Below are the code and all the weights of a small trained network. Each question names an input and a target symbol and asks about switching units off, where a switched-off unit gives its printed mean instead of its output.

import numpy as np


def w(rows, s, z=0):
    codes = np.array(rows[::2]) - 128.0
    scale = np.full(codes.shape[1], s)
    scale[-1] = z or s
    return codes * scale


def norm(h):
    return h / np.sqrt((h * h).mean(-1, keepdims=True) + 1e-5)


def f(y):
    return np.maximum(y, 0)


def softmax(a):
    e = np.exp(a - a.max(-1, keepdims=True))
    return e / e.sum(-1, keepdims=True)


def log_softmax(a):
    a = a - a.max(-1, keepdims=True)
    return a - np.log(np.exp(a).sum(-1, keepdims=True))


def net(x, mask):
    ids = ['ΛΞΩβγδε'.index(c) for c in x.split()]
    T = len(ids)
    res = E[ids] + P[:T]
    u = 0
    for l in range(3):
        q, k, v = (norm(res) @ M[l].T for M in (Q, K, V))
        z = softmax(np.where(np.tri(T) > 0, q @ k.T / 3**0.5, -1e9)) @ v
        res = res + np.where(mask[u], z, O[l][:, -1]) @ O[l][:, :-1]
        u += 1
        y = f(norm(res) @ A[l][:, :-1].T + A[l][:, -1])
        res = res + np.where(mask[u : u + 4], y, B[l][:, -1]) @ B[l][:, :-1]
        u += 4
    return log_softmax(norm(res)[-1] @ U[:, :-1].T + U[:, -1])


Q, K, V, O, A, B = {}, {}, {}, {}, {}, {}
E = w([
[190,65,126,111],'Λ',
[172,49,109,109],'Ξ',
[133,62,91,109],'Ω',
[165,67,5,112],'β',
[204,178,185,114],'γ',
[89,144,190,172],'δ',
[179,170,183,125],'ε',
],0.02)
P = w([
[146,195,134,73],'0',
[106,82,199,220],'1',
[223,82,111,132],'2',
[123,88,157,67],'3',
[135,170,109,239],'4',
[95,120,122,140],'5',
[110,102,154,68],'6',
[130,196,93,215],'7',
[96,117,122,142],'8',
[102,106,169,65],'9',
[90,189,55,238],'10',
[249,68,131,133],'11',
[103,105,170,56],'12',
],0.017)
Q[0] = w([
[108,124,87,174],'L0H1',
[100,64,161,138],'L0H1',
[119,2,133,83],'L0H1',
],0.025)
K[0] = w([
[217,114,203,106],'L0H1',
[202,216,81,67],'L0H1',
[197,145,6,113],'L0H1',
],0.016)
V[0] = w([
[3,109,230,111],'L0H1',
[82,54,222,201],'L0H1',
[85,109,188,163],'L0H1',
],0.0036)
O[0] = w([
[4,104,163,189,4],'L0H1',
[4,116,82,153,182],'L0H1',
[7,130,107,145,123],'L0H1',
],0.0049,0.00038)
A[0] = w([
[131,39,68,141,225],'L0N1',
[113,80,101,15,96],'L0N2',
[76,82,252,13,113],'L0N3',
[170,223,59,231,250],'L0N4',
],0.018,0.0014)
B[0] = w([
[152,33,236,188,197],'L0N1',
[167,106,1,78,187],'L0N2',
[1,30,154,60,250],'L0N3',
[115,126,146,234,215],'L0N4',
],0.017,0.012)
Q[1] = w([
[130,205,90,176],'L1H1',
[254,43,173,89],'L1H1',
[218,136,50,83],'L1H1',
],0.009)
K[1] = w([
[73,115,154,158],'L1H1',
[154,141,211,73],'L1H1',
[144,55,247,148],'L1H1',
],0.012)
V[1] = w([
[88,114,125,103],'L1H1',
[208,237,74,68],'L1H1',
[148,199,250,7],'L1H1',
],0.013)
O[1] = w([
[141,100,149,109,142],'L1H1',
[157,192,146,248,3],'L1H1',
[48,5,141,192,102],'L1H1',
],0.012)
A[1] = w([
[99,92,213,118,29],'L1N1',
[158,116,82,72,72],'L1N2',
[91,250,92,70,2],'L1N3',
[24,185,140,155,150],'L1N4',
],0.019,0.0044)
B[1] = w([
[208,169,122,148,254],'L1N1',
[86,134,109,176,190],'L1N2',
[87,6,161,58,135],'L1N3',
[87,216,143,104,240],'L1N4',
],0.024,0.0079)
Q[2] = w([
[108,8,211,168],'L2H1',
[12,222,93,127],'L2H1',
[150,98,39,18],'L2H1',
],0.015)
K[2] = w([
[86,95,7,133],'L2H1',
[59,100,246,125],'L2H1',
[163,37,202,145],'L2H1',
],0.015)
V[2] = w([
[8,162,51,198],'L2H1',
[104,21,92,137],'L2H1',
[188,196,30,41],'L2H1',
],0.015)
O[2] = w([
[94,149,186,251,68],'L2H1',
[119,237,63,144,254],'L2H1',
[6,126,130,60,45],'L2H1',
],0.014,0.0075)
A[2] = w([
[213,131,40,177,33],'L2N1',
[140,29,111,122,8],'L2N2',
[171,113,236,242,193],'L2N3',
[252,130,199,201,4],'L2N4',
],0.022,0.0024)
B[2] = w([
[140,205,177,59,191],'L2N1',
[107,194,149,138,194],'L2N2',
[87,112,3,160,249],'L2N3',
[134,18,199,203,216],'L2N4',
],0.028,0.014)
U = w([
[91,67,27,135,184],'Λ',
[67,188,103,169,10],'Ξ',
[62,156,117,170,93],'Ω',
[32,45,170,68,40],'β',
[123,8,123,172,185],'γ',
[188,167,58,85,255],'δ',
[177,86,182,138,208],'ε',
],0.014,0.0029)

Each question gives the input, a string of symbols that net reads in full, and the target symbol t.
The units are the heads (3 rows each of Q, K, V and O) and the neurons (one row each of A and B). Each row of codes is followed by its name. A weight is (code - 128) times the scale printed after its matrix; where a second scale follows, it is the last column's (O, A, B and U).
mask holds one flag per unit, layer by layer, with each layer's heads first. A switched-off unit (its flag False) gives its mean, the last column of its rows in O or B, instead of its output. The means were averaged over made-up inputs and are rounded, as every weight is.
A unit's drop is (log p(t) with every unit on - log p(t) with that unit switched off) / (log p(t) with every unit on - log p(t) with every unit switched off).
The circuit of an input: a set's keep is (log p(t) with only the set's units on - log p(t) with every unit switched off) / (log p(t) with every unit on - log p(t) with every unit switched off). Starting from the 12 units with the biggest drops (on a tie, the unit counted first), units are removed one at a time, each time the one whose removal leaves the highest keep (on an exact tie, the one counted first), for as long as the keep stays at least 0.8.
circuit, biggest first: the units of the circuit, biggest drop first
most important unit: the unit with the biggest drop
k most important neurons: the k neurons with the biggest drops, biggest first
top k neurons in layer l: the k neurons of layer l with the biggest drops, biggest first
input Ω ε δ β δ ε γ δ ε, target Ξ: circuit, biggest first => L1H1, L0N2
input ε δ ε δ ε ε ε δ γ, target ε: 3 most important neurons => L0N3, L0N1, L2N4
input Ω δ δ, target Ω: most important unit => L2H1
input Ξ δ ε δ Ω γ, target Ξ: circuit, biggest first => L0N2, L1H1
input β δ β Ω ε δ γ ε β, target β: circuit, biggest first => L1H1, L0N1, L2H1
input Ξ Ξ β ε δ δ, target Ξ: circuit, biggest first => L1H1, L0N3
input Ω δ β ε Ξ δ δ γ Ω δ δ Ω, target Ω: 3 most important neurons => L0N2, L2N2, L1N2
input γ γ γ Λ ε δ, target γ: circuit, biggest first => L2H1, L2N4, L0N1, L0N2
input γ β β Λ δ δ β Ω γ, target γ: 3 most important neurons => L0N2, L0N3, L2N4
input δ δ δ Ω γ, target γ: 3 most important neurons => L0N4, L2N4, L0N1
input β Ω ε, target β: top 2 neurons in layer 2 => L2N3, L2N1
input Ξ ε ε β, target δ: circuit, biggest first => L0N3, L2N1
input ε δ β, target ε: 2 most important neurons => L0N1, L2N1
input Ω β β, target Ω: top 3 neurons in layer 1 => L1N2, L1N4, L1N1
input Ω β δ ε ε δ Ω δ β δ Ω ε, target Ω: top 2 neurons in layer 0 => L0N2, L0N1
input Ω γ δ δ δ ε ε ε γ Λ δ Ξ, target Ω: 4 most important neurons => L2N2, L1N2, L0N2, L0N1
input ε Ξ β γ Λ ε Ω ε δ ε Λ β, target ε: top 3 neurons in layer 0 => L0N1, L0N3, L0N2
input δ β γ δ Ω, target γ: circuit, biggest first => L0N1
input ε δ δ, target ε: 3 most important neurons => L0N3, L2N4, L2N1
input Ξ δ δ β Ω ε Ω Ω β, target Ξ: 2 most important neurons => L0N2, L0N1
input Ω β δ, target Ω: top 2 neurons in layer 1 => L1N4, L1N1
input γ β ε Λ Ω δ δ Ξ δ, target γ: 4 most important neurons => L2N4, L0N3, L0N2, L0N1
input Ω Ω ε δ δ Ξ δ δ δ δ ε β, target Ω: most important neuron => L2N2
input β Ω γ, target β: top 2 neurons in layer 1 => L1N4, L1N1
input Λ Λ δ γ ε δ Ξ, target β: 3 most important neurons => L0N2, L2N3, L0N3
input δ δ δ γ δ Λ ε δ Ω δ β, target γ: 2 most important neurons => L0N4, L0N3
